Below is a small trained network, with its code and all its weights. Each question gives an input and a class and asks what happens when units are switched off, that is, made to give their printed mean instead of their output.

import numpy as np


def w(rows, s, z=0):
    codes = np.array(rows[::2]) - 128.0
    scale = np.full(codes.shape[1], s)
    scale[-1] = z or s
    return codes * scale


def norm(h):
    return h / np.sqrt((h * h).mean(-1, keepdims=True) + 1e-5)


def f(y):
    return np.maximum(y, 0)


def log_softmax(a):
    a = a - a.max(-1, keepdims=True)
    return a - np.log(np.exp(a).sum(-1, keepdims=True))


def net(x, mask):
    res = np.array(x, float).reshape(1, 2) / 4 @ E
    u = 0
    for l in range(2):
        y = f(norm(res) @ A[l][:, :-1].T + A[l][:, -1])
        res = res + np.where(mask[u : u + 15], y, B[l][:, -1]) @ B[l][:, :-1]
        u += 15
    return log_softmax(norm(res)[-1] @ U[:, :-1].T + U[:, -1])


A, B = {}, {}
E = w([
[15,87,188,47,116,183,121,104,115,184],'x0',
[197,76,151,92,255,179,9,161,158,123],'x1',
],0.0092)
A[0] = w([
[33,116,158,156,144,150,190,111,101,161,4],'L0N0',
[200,217,114,152,201,118,103,169,126,124,126],'L0N1',
[80,6,33,36,108,70,126,142,57,135,38],'L0N2',
[129,95,218,60,202,106,67,147,115,139,168],'L0N3',
[80,142,146,98,185,130,176,112,91,155,91],'L0N4',
[56,137,33,112,55,91,107,136,167,114,179],'L0N5',
[128,143,102,198,111,232,79,133,161,140,81],'L0N6',
[74,134,184,188,172,251,101,90,253,219,114],'L0N7',
[221,151,134,115,134,136,119,63,228,250,101],'L0N8',
[82,135,106,197,139,94,123,220,177,181,92],'L0N9',
[118,222,156,162,109,215,164,36,135,188,99],'L0N10',
[110,129,185,77,115,219,153,235,152,110,41],'L0N11',
[144,187,158,120,183,221,109,118,9,114,82],'L0N12',
[179,186,131,173,159,126,244,198,73,191,80],'L0N13',
[148,189,173,103,192,118,156,68,51,89,63],'L0N14',
],0.0055,0.0033)
B[0] = w([
[183,180,117,148,200,113,105,208,98,85,174],'L0N0',
[138,178,171,65,112,184,201,68,173,77,224],'L0N1',
[179,68,163,110,81,164,93,171,144,164,154],'L0N2',
[56,56,38,169,108,126,158,57,78,125,254],'L0N3',
[167,152,113,154,74,196,159,117,199,188,164],'L0N4',
[122,9,130,191,163,146,44,3,189,83,200],'L0N5',
[99,184,125,94,206,145,178,100,118,59,145],'L0N6',
[252,190,192,126,110,128,136,146,177,136,214],'L0N7',
[76,190,86,105,142,110,130,122,45,130,160],'L0N8',
[78,103,100,128,191,116,74,173,107,128,140],'L0N9',
[131,90,59,90,111,114,98,144,106,158,173],'L0N10',
[121,174,124,131,162,101,219,100,197,70,164],'L0N11',
[133,75,87,185,88,107,184,198,44,128,163],'L0N12',
[148,175,200,66,77,200,46,150,89,123,183],'L0N13',
[168,131,135,81,62,112,115,120,120,141,128],'L0N14',
],0.0061,0.0063)
A[1] = w([
[149,104,108,97,166,150,75,172,102,145,5],'L1N0',
[128,202,100,137,104,108,130,118,112,139,200],'L1N1',
[107,138,141,184,109,65,151,143,55,170,66],'L1N2',
[167,160,110,142,147,133,174,102,130,124,103],'L1N3',
[163,156,81,169,142,73,80,173,156,86,56],'L1N4',
[185,133,128,120,175,118,86,135,116,101,121],'L1N5',
[105,110,137,125,128,140,146,137,145,153,166],'L1N6',
[70,114,192,76,125,133,102,122,157,171,46],'L1N7',
[99,104,161,66,157,180,113,141,131,131,51],'L1N8',
[157,118,115,165,132,156,3,140,165,150,79],'L1N9',
[101,140,122,122,75,137,105,149,124,162,111],'L1N10',
[81,155,147,187,124,75,164,108,134,149,35],'L1N11',
[161,88,101,148,146,116,153,114,167,124,178],'L1N12',
[99,137,177,101,138,154,92,131,125,77,125],'L1N13',
[87,120,217,86,138,127,156,152,109,178,44],'L1N14',
],0.013,0.0022)
B[1] = w([
[79,21,185,134,139,34,152,41,131,49,199],'L1N0',
[126,52,125,115,194,120,149,118,155,155,214],'L1N1',
[123,57,129,107,151,142,97,93,118,111,180],'L1N2',
[109,170,159,63,90,189,31,203,97,160,240],'L1N3',
[179,211,209,144,153,156,193,188,188,212,219],'L1N4',
[95,29,164,232,96,61,234,93,152,139,253],'L1N5',
[155,153,142,85,106,142,67,147,78,108,188],'L1N6',
[210,210,150,170,114,148,115,186,187,127,223],'L1N7',
[165,171,139,194,128,73,239,169,161,129,242],'L1N8',
[11,172,34,4,22,198,62,131,23,137,210],'L1N9',
[156,100,86,136,239,28,178,126,117,86,183],'L1N10',
[77,69,135,77,216,135,118,133,103,95,189],'L1N11',
[111,169,73,77,93,122,72,110,111,157,232],'L1N12',
[45,124,5,99,136,76,60,101,67,148,188],'L1N13',
[254,205,155,175,127,172,125,146,176,151,194],'L1N14',
],0.0065,0.0068)
U = w([
[223,205,206,165,138,165,192,155,182,134,172],'0',
[74,5,117,159,180,97,176,57,109,74,202],'1',
[80,175,65,45,83,199,46,133,55,126,136],'2',
[101,126,145,224,164,129,57,171,93,102,2],'3',
],0.013,0.0045)

Each question gives the input, the list of numbers given to net, and the class t.
The units are the neurons (one row each of A and B). Each row of codes is followed by its name. A weight is (code - 128) times the scale printed after its matrix; where a second scale follows, it is the last column's (A, B and U).
mask holds one flag per neuron, layer by layer. A switched-off neuron (its flag False) gives its mean, the last column of its row in B, instead of its output. The means were averaged over made-up inputs and are rounded, as every weight is.
A unit's drop is (log p(t) with every unit on - log p(t) with that unit switched off) / (log p(t) with every unit on - log p(t) with every unit switched off).
The circuit of an input: a set's keep is (log p(t) with only the set's units on - log p(t) with every unit switched off) / (log p(t) with every unit on - log p(t) with every unit switched off). Starting from the 12 units with the biggest drops (on a tie, the unit counted first), units are removed one at a time, each time the one whose removal leaves the highest keep (on an exact tie, the one counted first), for as long as the keep stays at least 0.8.
units of the circuit, in order: the units of the circuit, biggest drop first
unit that matters most: the unit with the biggest drop
k most important neurons: the k neurons with the biggest drops, biggest first
top k neurons in layer l: the k neurons of layer l with the biggest drops, biggest first
drop of u: that unit's drop, to one decimal
input [-5,-6], class 1: 2 most important neurons : L0N7; L1N1
input [0,3], class 2: unit that matters most : L0N3
input [-7,-8], class 1: 4 most important neurons : L0N7; L1N7; L1N11; L1N2
input [6,6], class 0: 4 most important neurons : L0N5; L1N8; L1N7; L0N7
input [5,6], class 1: 3 most important neurons : L1N0; L0N3; L0N1
input [-3,-3], class 2: units of the circuit, in order : L1N8; L1N5
input [-2,1], class 2: top 2 neurons in layer 1 : L1N3; L1N13
input [-5,6], class 1: 4 most important neurons : L1N5; L0N7; L1N0; L1N7
input [-2,2], class 2: 2 most important neurons : L0N1; L1N3
input [-3,-1], class 2: 2 most important neurons : L1N13; L0N13
input [-5,8], class 1: 2 most important neurons : L1N5; L1N0
input [-2,-3], class 2: 2 most important neurons : L0N5; L0N3
input [-1,3], class 2: 3 most important neurons : L0N1; L0N3; L1N3
input [4,7], class 1: unit that matters most : L1N0
input [0,-1], class 2: 2 most important neurons : L1N9; L0N5
input [-2,7], class 1: drop of L1N5 : 0.6
input [-1,-2], class 2: drop of L0N5 : 0.3
input [-1,-4], class 1: drop of L1N3 : 0.1
